Here is a tiny trained network, its code and every weight. The questions are about switching its units off for an input and a class, where a switched-off unit gives its printed mean instead of its output.

import numpy as np


def w(rows, s, z=0):
    codes = np.array(rows[::2]) - 128.0
    scale = np.full(codes.shape[1], s)
    scale[-1] = z or s
    return codes * scale


def norm(h):
    return h / np.sqrt((h * h).mean(-1, keepdims=True) + 1e-5)


def f(y):
    return y / 2 * (1 + np.tanh(0.7978845608 * (y + 0.044715 * y**3)))


def log_softmax(a):
    a = a - a.max(-1, keepdims=True)
    return a - np.log(np.exp(a).sum(-1, keepdims=True))


def net(x, mask):
    res = np.array(x, float).reshape(1, 2) / 4 @ E
    u = 0
    for l in range(4):
        y = f(norm(res) @ A[l][:, :-1].T + A[l][:, -1])
        res = res + np.where(mask[u : u + 6], y, B[l][:, -1]) @ B[l][:, :-1]
        u += 6
    return log_softmax(norm(res)[-1] @ U[:, :-1].T + U[:, -1])


A, B = {}, {}
E = w([
[77,253,33,48],'x0',
[222,236,103,45],'x1',
],0.002)
A[0] = w([
[224,94,195,122,73],'0.n0',
[126,160,121,149,128],'0.n1',
[169,195,92,92,12],'0.n2',
[175,97,173,94,101],'0.n3',
[255,95,195,139,57],'0.n4',
[111,55,161,236,4],'0.n5',
],0.0049,0.0022)
B[0] = w([
[158,163,102,217,193],'0.n0',
[140,136,112,122,134],'0.n1',
[122,118,167,54,179],'0.n2',
[134,120,128,159,140],'0.n3',
[180,209,108,213,223],'0.n4',
[142,109,148,3,253],'0.n5',
],0.004,0.0016)
A[1] = w([
[117,3,167,142,1],'1.n0',
[154,167,129,51,51],'1.n1',
[124,131,88,154,106],'1.n2',
[114,130,109,165,106],'1.n3',
[75,106,114,83,134],'1.n4',
[118,45,155,228,23],'1.n5',
],0.0049,0.0021)
B[1] = w([
[131,68,215,1,240],'1.n0',
[107,175,112,63,208],'1.n1',
[146,90,160,132,97],'1.n2',
[121,71,157,127,93],'1.n3',
[198,139,145,215,254],'1.n4',
[137,182,103,14,234],'1.n5',
],0.0029,0.00089)
A[2] = w([
[136,121,123,147,126],'2.n0',
[144,14,221,10,3],'2.n1',
[110,114,99,117,116],'2.n2',
[161,44,198,226,11],'2.n3',
[155,202,98,141,111],'2.n4',
[164,254,62,100,106],'2.n5',
],0.0032,0.0022)
B[2] = w([
[108,144,143,129,122],'2.n0',
[66,3,183,113,188],'2.n1',
[154,107,120,133,121],'2.n2',
[109,194,77,93,112],'2.n3',
[138,117,169,97,164],'2.n4',
[159,65,161,63,253],'2.n5',
],0.004,0.0015)
A[3] = w([
[132,122,125,130,120],'3.n0',
[143,155,124,7,2],'3.n1',
[96,151,105,155,19],'3.n2',
[134,146,112,122,96],'3.n3',
[111,76,159,80,30],'3.n4',
[132,144,109,112,134],'3.n5',
],0.011,0.0018)
B[3] = w([
[115,144,135,126,126],'3.n0',
[147,137,61,14,255],'3.n1',
[90,79,88,130,123],'3.n2',
[122,104,146,125,135],'3.n3',
[106,54,253,112,187],'3.n4',
[131,76,144,123,145],'3.n5',
],0.0063,0.0058)
U = w([
[95,66,231,116,206],'0',
[203,197,135,222,217],'1',
[149,164,84,2,190],'2',
[114,167,140,134,2],'3',
[46,127,57,200,169],'4',
[121,144,130,134,29],'5',
[116,160,138,135,11],'6',
],0.016,0.0073)

Each question gives the input, the list of numbers given to net, and the class t.
The units are the neurons (one row each of A and B). Each row of codes is followed by its name. A weight is (code - 128) times the scale printed after its matrix; where a second scale follows, it is the last column's (A, B and U).
mask holds one flag per neuron, layer by layer. A switched-off neuron (its flag False) gives its mean, the last column of its row in B, instead of its output. The means were averaged over made-up inputs and are rounded, as every weight is.
A unit's drop is (log p(t) with every unit on - log p(t) with that unit switched off) / (log p(t) with every unit on - log p(t) with every unit switched off).
unit that matters most: the unit with the biggest drop
top k neurons: the k neurons with the biggest drops, biggest first
k most important neurons of layer l: the k neurons of layer l with the biggest drops, biggest first
drop of u: that unit's drop, to one decimal
input [-5,0], class 1: unit that matters most -> 0.n4
input [-8,0], class 1: top 3 neurons -> (0.n4 0.n0 3.n1)
input [4,-2], class 4: top 4 neurons -> (0.n5 1.n5 3.n1 3.n4)
input [4,-7], class 4: top 2 neurons -> (2.n5 0.n2)
input [5,-7], class 4: top 2 neurons -> (3.n1 3.n4)
input [3,-6], class 0: top 3 neurons -> (0.n4 0.n0 3.n1)
input [5,-3], class 4: top 3 neurons -> (0.n5 3.n1 3.n4)
input [-4,0], class 1: top 2 neurons -> (0.n4 3.n1)
input [3,-2], class 4: top 2 neurons -> (0.n5 3.n1)
input [-1,3], class 1: top 2 neurons -> (0.n5 3.n1)
input [-6,0], class 1: top 2 neurons -> (0.n4 0.n0)
input [2,-4], class 0: 2 most important neurons of layer 0 -> (0.n4 0.n0)
input [7,-5], class 4: drop of 3.n1 -> 0.2
input [-6,6], class 1: drop of 1.n0 -> 0.0
input [7,-6], class 4: drop of 3.n1 -> 0.1
